Below are the code and all the weights of a small trained network. Each question names an input and a target symbol and asks about switching units off, where a switched-off unit gives its printed mean instead of its output.

import numpy as np


def w(rows, s, z=0):
    codes = np.array(rows[::2]) - 128.0
    scale = np.full(codes.shape[1], s)
    scale[-1] = z or s
    return codes * scale


def norm(h):
    return h / np.sqrt((h * h).mean(-1, keepdims=True) + 1e-5)


def f(y):
    return y / 2 * (1 + np.tanh(0.7978845608 * (y + 0.044715 * y**3)))


def softmax(a):
    e = np.exp(a - a.max(-1, keepdims=True))
    return e / e.sum(-1, keepdims=True)


def log_softmax(a):
    a = a - a.max(-1, keepdims=True)
    return a - np.log(np.exp(a).sum(-1, keepdims=True))


def net(x, mask):
    ids = ['αβγδζηθλμξπστψω'.index(c) for c in x.split()]
    T = len(ids)
    res = E[ids] + P[:T]
    q, k, v = (norm(res) @ M[0].T for M in (Q, K, V))
    z = softmax(np.where(np.tri(T) > 0, q @ k.T / 3**0.5, -1e9)) @ v
    res = res + np.where(mask[0], z, O[0][:, -1]) @ O[0][:, :-1]
    y = f(norm(res) @ A[0][:, :-1].T + A[0][:, -1])
    res = res + np.where(mask[1:13], y, B[0][:, -1]) @ B[0][:, :-1]
    return log_softmax(norm(res)[-1] @ U[:, :-1].T + U[:, -1])


Q, K, V, O, A, B = {}, {}, {}, {}, {}, {}
E = w([
[125,105,129,105],'α',
[117,102,153,89],'β',
[84,91,141,128],'γ',
[153,117,115,77],'δ',
[145,101,132,106],'ζ',
[115,159,112,250],'η',
[121,116,74,120],'θ',
[140,113,137,119],'λ',
[140,99,137,104],'μ',
[116,110,119,94],'ξ',
[148,150,183,119],'π',
[190,112,119,128],'σ',
[81,157,125,107],'τ',
[148,129,147,92],'ψ',
[133,138,121,103],'ω',
],0.012)
P = w([
[135,77,138,1],'0',
[129,92,133,46],'1',
[125,100,133,73],'2',
[122,106,128,88],'3',
[123,113,133,104],'4',
[119,126,133,119],'5',
[124,122,131,119],'6',
],0.0037)
Q[0] = w([
[136,85,140,1],'h0',
[114,106,106,134],'h0',
[103,144,137,147],'h0',
],0.035)
K[0] = w([
[114,170,118,254],'h0',
[126,102,99,136],'h0',
[106,129,140,104],'h0',
],0.021)
V[0] = w([
[141,174,28,95],'h0',
[133,28,69,160],'h0',
[255,177,130,133],'h0',
],0.01)
O[0] = w([
[176,237,91,33,13],'h0',
[243,89,29,236,93],'h0',
[244,121,221,3,8],'h0',
],0.0042,0.0018)
A[0] = w([
[157,168,205,98,88],'n0',
[132,123,132,90,94],'n1',
[118,83,165,159,102],'n2',
[69,78,154,94,89],'n3',
[120,164,116,231,135],'n4',
[147,81,125,162,114],'n5',
[170,205,201,253,1],'n6',
[64,216,119,105,226],'n7',
[158,197,109,55,120],'n8',
[88,159,128,149,150],'n9',
[23,101,75,116,76],'n10',
[138,159,31,128,68],'n11',
],0.012,0.0035)
B[0] = w([
[206,166,122,122,207],'n0',
[122,125,135,169,155],'n1',
[102,104,160,98,171],'n2',
[133,184,180,130,242],'n3',
[87,42,151,161,228],'n4',
[113,76,170,159,175],'n5',
[136,207,172,243,174],'n6',
[47,121,249,184,224],'n7',
[93,100,75,193,188],'n8',
[67,145,125,121,164],'n9',
[158,113,50,42,255],'n10',
[102,232,128,119,180],'n11',
],0.019,0.0039)
U = w([
[144,85,163,118,33],'α',
[171,194,222,105,202],'β',
[136,122,127,33,109],'γ',
[136,113,60,178,159],'δ',
[140,79,166,119,57],'ζ',
[82,132,159,229,37],'η',
[131,161,85,87,127],'θ',
[75,37,83,102,233],'λ',
[123,113,151,145,39],'μ',
[151,131,97,71,128],'ξ',
[207,191,136,190,4],'π',
[164,57,137,143,40],'σ',
[7,149,167,81,65],'τ',
[231,105,80,143,235],'ψ',
[91,213,69,152,234],'ω',
],0.012,0.0022)

Each question gives the input, a string of symbols that net reads in full, and the target symbol t.
The units are the heads (3 rows each of Q, K, V and O) and the neurons (one row each of A and B). Each row of codes is followed by its name. A weight is (code - 128) times the scale printed after its matrix; where a second scale follows, it is the last column's (O, A, B and U).
mask holds one flag per unit, heads first, then neurons. A switched-off unit (its flag False) gives its mean, the last column of its rows in O or B, instead of its output. The means were averaged over made-up inputs and are rounded, as every weight is.
A unit's drop is (log p(t) with every unit on - log p(t) with that unit switched off) / (log p(t) with every unit on - log p(t) with every unit switched off).
The circuit of an input: a set's keep is (log p(t) with only the set's units on - log p(t) with every unit switched off) / (log p(t) with every unit on - log p(t) with every unit switched off). Starting from the 12 units with the biggest drops (on a tie, the unit counted first), units are removed one at a time, each time the one whose removal leaves the highest keep (on an exact tie, the one counted first), for as long as the keep stays at least 0.8.
units of the circuit, in order: the units of the circuit, biggest drop first
unit that matters most: the unit with the biggest drop
top k neurons: the k neurons with the biggest drops, biggest first
drop when u is switched off: that unit's drop, to one decimal
input γ ψ α, target λ: units of the circuit, in order : [h0; n10]
input β ξ β, target γ: units of the circuit, in order : [n10; h0; n3]
input π η ζ ω, target ω: units of the circuit, in order : [h0; n11; n7]
input π α γ, target λ: units of the circuit, in order : [h0; n10]
input δ ζ δ ω ψ, target π: top 2 neurons : [n0; n8]
input η α ψ ξ μ β, target β: top 2 neurons : [n3; n4]
input λ λ β, target γ: units of the circuit, in order : [n10; h0; n7; n3]
input μ μ ζ γ τ θ δ, target ω: units of the circuit, in order : [h0]
input τ ζ μ τ τ σ β, target ψ: units of the circuit, in order : [h0; n7; n8]
input η β ψ, target ψ: units of the circuit, in order : [n7; h0]
input σ π ω δ α λ, target β: units of the circuit, in order : [h0; n0]
input θ π λ π β ω, target β: top 2 neurons : [n0; n4]
input β η β τ δ, target δ: units of the circuit, in order : [n7; n8]
input μ δ ζ σ π θ β, target ω: units of the circuit, in order : [h0; n11]
input β γ ξ, target λ: top 2 neurons : [n4; n10]
input η ζ ζ ψ π α π, target π: top 3 neurons : [n6; n0; n7]
input ζ ζ η ζ τ α ω, target ω: top 2 neurons : [n11; n7]
input π η π π σ π, target π: top 2 neurons : [n6; n0]
input θ μ τ λ θ, target ω: unit that matters most : n11
input γ λ μ β λ ω, target λ: drop when h0 is switched off : 0.8
input ψ σ μ, target ψ: drop when h0 is switched off : 0.7
input θ τ α π σ π ω, target β: drop when n9 is switched off : 0.0
